Below are the code and all the weights of a small trained network. Each question names an input and a target symbol and asks about switching units off, where a switched-off unit gives its printed mean instead of its output.

import numpy as np


def w(rows, s, z=0):
    codes = np.array(rows[::2]) - 128.0
    scale = np.full(codes.shape[1], s)
    scale[-1] = z or s
    return codes * scale


def f(y):
    return y / 2 * (1 + np.tanh(0.7978845608 * (y + 0.044715 * y**3)))


def softmax(a):
    e = np.exp(a - a.max(-1, keepdims=True))
    return e / e.sum(-1, keepdims=True)


def log_softmax(a):
    a = a - a.max(-1, keepdims=True)
    return a - np.log(np.exp(a).sum(-1, keepdims=True))


def net(x, mask):
    ids = ['ΔΣαβγητφ'.index(c) for c in x.split()]
    T = len(ids)
    res = E[ids] + P[:T]
    u = 0
    for l in range(3):
        r = res
        for j in range(2):
            rows = slice(2 * j, 2 * j + 2)
            q, k, v = (r @ M[l][rows].T for M in (Q, K, V))
            z = softmax(np.where(np.tri(T) > 0, q @ k.T / 2**0.5, -1e9)) @ v
            o = O[l][rows]
            res = res + np.where(mask[u + j], z, o[:, -1]) @ o[:, :-1]
        u += 2
        y = f(res @ A[l][:, :-1].T + A[l][:, -1])
        res = res + np.where(mask[u : u + 4], y, B[l][:, -1]) @ B[l][:, :-1]
        u += 4
    return log_softmax(res[-1] @ U[:, :-1].T + U[:, -1])


Q, K, V, O, A, B = {}, {}, {}, {}, {}, {}
E = w([
[107,132,64,141,129,163,41,54,118,132,142],'Δ',
[44,179,154,132,116,58,107,127,110,144,62],'Σ',
[191,130,116,76,70,72,99,195,85,75,69],'α',
[91,94,113,213,168,192,125,185,139,55,129],'β',
[108,173,138,103,190,120,156,116,85,57,69],'γ',
[129,145,185,158,77,166,76,122,63,112,195],'η',
[80,157,201,132,141,212,133,128,156,187,118],'τ',
[176,139,5,132,143,99,149,92,141,151,137],'φ',
],0.017)
P = w([
[103,3,163,70,224,161,148,78,140,186,149],'0',
[31,163,132,162,178,98,158,95,18,203,212],'1',
[148,109,124,147,67,163,180,60,116,73,117],'2',
[130,126,107,163,87,123,158,123,144,82,123],'3',
[135,147,95,171,100,113,141,158,157,99,137],'4',
[151,178,104,184,127,93,117,172,166,111,146],'5',
[179,190,109,180,146,87,99,170,178,107,142],'6',
[181,216,114,168,164,94,84,163,180,110,142],'7',
[222,231,129,149,187,126,60,142,186,89,120],'8',
[221,238,110,118,176,108,67,128,166,60,118],'9',
],0.0068)
Q[0] = w([
[116,174,80,63,105,84,119,100,64,130,116],'0.h1',
[131,91,112,96,136,110,135,134,254,100,92],'0.h1',
[176,192,94,181,120,109,44,146,56,39,131],'0.h2',
[100,123,98,159,135,129,178,101,123,161,189],'0.h2',
],0.0079)
K[0] = w([
[146,245,113,88,101,63,127,119,144,74,110],'0.h1',
[149,97,127,120,234,148,116,103,245,104,38],'0.h1',
[154,173,141,254,167,173,50,149,147,104,131],'0.h2',
[104,88,169,94,182,107,237,147,108,127,138],'0.h2',
],0.0065)
V[0] = w([
[78,88,187,254,118,155,146,214,60,106,167],'0.h1',
[86,201,172,198,161,122,243,60,149,185,127],'0.h1',
[190,154,107,150,96,90,172,215,97,51,189],'0.h2',
[134,129,101,42,129,171,60,100,115,146,115],'0.h2',
],0.0054)
O[0] = w([
[139,161,179,100,132,112,104,106,205,81,95,120],'0.h1',
[130,123,107,71,40,174,112,110,154,1,85,3],'0.h1',
[85,104,127,44,141,77,143,121,147,59,200,151],'0.h2',
[146,181,129,156,184,100,154,163,88,248,53,156],'0.h2',
],0.007,0.0041)
A[0] = w([
[183,65,170,198,53,94,166,98,99,99,180,97],'0.n1',
[216,124,63,153,90,158,67,40,172,72,132,7],'0.n2',
[94,202,228,78,106,167,149,108,219,131,82,228],'0.n3',
[163,93,216,158,140,141,134,97,146,105,253,224],'0.n4',
],0.0059,0.0017)
B[0] = w([
[149,159,120,85,90,181,35,179,122,99,125,120],'0.n1',
[44,168,110,178,161,57,128,124,127,190,171,133],'0.n2',
[104,143,2,81,134,59,198,149,120,140,135,254],'0.n3',
[35,178,105,55,156,142,97,164,126,188,115,149],'0.n4',
],0.009,0.0028)
Q[1] = w([
[119,187,117,102,113,147,108,96,87,153,69],'1.h1',
[141,54,255,151,86,94,64,113,132,113,121],'1.h1',
[123,64,139,83,82,178,166,85,248,187,182],'1.h2',
[89,138,31,104,109,99,144,180,92,50,128],'1.h2',
],0.006)
K[1] = w([
[61,166,191,145,131,160,61,92,93,174,125],'1.h1',
[148,102,117,27,167,65,161,98,75,173,59],'1.h1',
[148,116,77,83,99,90,220,150,54,147,3],'1.h2',
[80,80,181,93,154,164,99,186,107,122,151],'1.h2',
],0.0055)
V[1] = w([
[253,170,132,233,100,133,56,205,140,84,133],'1.h1',
[60,112,94,145,238,217,70,22,167,123,121],'1.h1',
[184,152,165,49,145,112,182,97,106,84,112],'1.h2',
[140,163,194,139,91,236,53,112,146,154,206],'1.h2',
],0.005)
O[1] = w([
[120,91,80,108,161,24,97,91,185,50,210,79],'1.h1',
[178,119,196,233,29,67,157,237,164,83,115,58],'1.h1',
[111,166,92,202,97,164,60,149,22,157,253,50],'1.h2',
[136,105,207,19,134,162,116,114,196,179,175,5],'1.h2',
],0.0063,0.0022)
A[1] = w([
[119,164,140,165,175,122,123,61,86,106,103,104],'1.n1',
[114,161,132,157,60,124,137,114,116,183,192,203],'1.n2',
[177,30,160,118,2,120,101,109,115,93,72,4],'1.n3',
[46,96,95,162,166,214,98,61,116,124,157,123],'1.n4',
],0.0085,0.0025)
B[1] = w([
[90,4,149,170,63,124,40,173,220,124,152,251],'1.n1',
[175,119,121,102,125,105,179,125,131,208,55,179],'1.n2',
[45,97,154,134,14,129,121,82,143,120,123,176],'1.n3',
[163,118,254,186,112,149,183,179,164,148,132,190],'1.n4',
],0.0095,0.0031)
Q[2] = w([
[122,196,46,35,126,11,131,71,82,114,105],'2.h1',
[141,124,86,112,172,104,85,138,137,26,163],'2.h1',
[45,218,161,151,201,226,172,195,143,169,164],'2.h2',
[140,118,220,92,139,71,2,217,120,75,118],'2.h2',
],0.0065)
K[2] = w([
[107,143,136,130,143,174,52,147,199,131,226],'2.h1',
[71,160,57,102,134,146,119,90,154,112,208],'2.h1',
[84,175,156,137,105,254,180,88,153,118,179],'2.h2',
[160,169,133,77,145,59,130,128,113,26,136],'2.h2',
],0.0075)
V[2] = w([
[168,30,211,17,194,113,176,253,131,51,45],'2.h1',
[215,186,164,79,15,44,53,158,62,144,105],'2.h1',
[254,205,206,155,73,119,66,224,151,126,124],'2.h2',
[111,209,49,141,29,168,230,150,140,73,131],'2.h2',
],0.004)
O[2] = w([
[118,205,131,171,176,167,208,2,94,28,108,249],'2.h1',
[76,57,69,76,82,42,64,89,26,195,87,199],'2.h1',
[71,152,123,147,236,155,120,82,53,133,123,228],'2.h2',
[194,109,180,56,72,173,100,50,70,153,101,83],'2.h2',
],0.0075,0.0019)
A[2] = w([
[75,65,104,160,125,138,69,124,87,95,129,72],'2.n1',
[107,137,71,149,177,99,114,160,210,132,135,4],'2.n2',
[125,96,254,123,34,164,104,110,140,138,166,121],'2.n3',
[75,117,89,128,108,87,112,173,33,179,146,113],'2.n4',
],0.0068,0.0046)
B[2] = w([
[118,212,106,77,141,206,81,148,124,110,161,172],'2.n1',
[62,135,113,41,80,110,121,201,80,170,68,151],'2.n2',
[125,82,132,144,233,122,154,158,1,163,98,150],'2.n3',
[151,106,141,107,151,162,69,90,179,133,41,254],'2.n4',
],0.0097,0.0059)
U = w([
[84,117,151,190,168,118,169,132,103,183,28,233],'Δ',
[46,166,134,107,15,93,71,35,210,103,59,115],'Σ',
[254,121,20,109,156,104,75,104,125,92,101,127],'α',
[87,140,131,175,112,92,156,117,90,40,154,189],'β',
[109,88,143,156,125,227,107,141,153,77,163,72],'γ',
[103,105,107,46,211,107,109,6,72,143,102,119],'η',
[143,107,188,26,120,216,147,78,164,214,135,45],'τ',
[198,59,192,200,108,65,133,129,163,193,118,3],'φ',
],0.0056,0.0048)

Each question gives the input, a string of symbols that net reads in full, and the target symbol t.
The units are the heads (2 rows each of Q, K, V and O) and the neurons (one row each of A and B). Each row of codes is followed by its name. A weight is (code - 128) times the scale printed after its matrix; where a second scale follows, it is the last column's (O, A, B and U).
mask holds one flag per unit, layer by layer, with each layer's heads first. A switched-off unit (its flag False) gives its mean, the last column of its rows in O or B, instead of its output. The means were averaged over made-up inputs and are rounded, as every weight is.
A unit's drop is (log p(t) with every unit on - log p(t) with that unit switched off) / (log p(t) with every unit on - log p(t) with every unit switched off).
The circuit of an input: a set's keep is (log p(t) with only the set's units on - log p(t) with every unit switched off) / (log p(t) with every unit on - log p(t) with every unit switched off). Starting from the 12 units with the biggest drops (on a tie, the unit counted first), units are removed one at a time, each time the one whose removal leaves the highest keep (on an exact tie, the one counted first), for as long as the keep stays at least 0.8.
circuit, biggest first: the units of the circuit, biggest drop first
unit that matters most: the unit with the biggest drop
top k neurons: the k neurons with the biggest drops, biggest first
top k neurons in layer l: the k neurons of layer l with the biggest drops, biggest first
which heads matter: for each layer, one digit per head in row order, 1 if its drop is at least 0.15 and else 0, layers parted by /
drop when u is switched off: that unit's drop, to one decimal
input α Σ η α Σ τ α τ, target η: unit that matters most -> 0.n3
input Σ β α α α γ, target β: circuit, biggest first -> 2.n4, 0.h2
input γ α γ β Σ α γ τ γ α, target β: circuit, biggest first -> 2.h1, 2.n4, 0.h2, 1.n2
input Σ τ α α α τ α α γ, target γ: top 2 neurons in layer 1 -> 1.n1, 1.n2
input α α Σ α τ α Δ, target Δ: circuit, biggest first -> 1.n4, 2.n3, 0.n3
input α Σ α, target Σ: which heads matter -> 00 / 00 / 11
input β α α η γ α τ, target η: top 2 neurons in layer 0 -> 0.n1, 0.n3
input α Σ γ α α β α, target β: circuit, biggest first -> 2.h1, 2.n4, 0.h2
input α Σ γ τ Δ, target φ: top 3 neurons -> 1.n4, 1.n2, 0.n2
input γ Δ α, target Δ: top 3 neurons -> 2.n3, 1.n3, 1.n2
input α α α α α γ τ η φ, target Δ: top 2 neurons -> 2.n2, 0.n2
input α γ τ α α η, target η: top 4 neurons -> 2.n3, 1.n1, 0.n1, 0.n4
input γ τ γ α Δ α φ, target Δ: which heads matter -> 10 / 00 / 01
input α α α γ, target γ: which heads matter -> 00 / 11 / 00
input α α β η, target η: unit that matters most -> 2.n3
input β β α β τ, target β: top 2 neurons -> 0.n3, 2.n4
input α η α Σ β Σ, target β: which heads matter -> 01 / 00 / 10
input α α γ β φ, target β: top 2 neurons -> 2.n4, 1.n4
input τ β η α α, target η: top 2 neurons -> 0.n1, 1.n1
input α τ φ, target φ: top 2 neurons in layer 0 -> 0.n3, 0.n2
input Σ α α β τ, target β: top 2 neurons in layer 1 -> 1.n4, 1.n1
input α Δ Σ α Δ, target Δ: unit that matters most -> 1.n2
input τ φ α β α γ γ Δ, target φ: top 3 neurons -> 1.n4, 0.n3, 1.n2
input Δ φ φ τ α, target Δ: top 3 neurons -> 2.n3, 1.n3, 0.n3
input α τ Σ α, target Σ: top 3 neurons in layer 1 -> 1.n3, 1.n4, 1.n2
input α β Σ γ α α γ γ, target β: drop when 2.n4 is switched off -> 0.4
input γ Δ γ α α Σ α β γ β, target β: unit that matters most -> 2.n4
input α φ α η α, target η: drop when 2.h1 is switched off -> 0.2
input γ Δ α γ β Σ Σ, target β: drop when 0.h1 is switched off -> 0.1
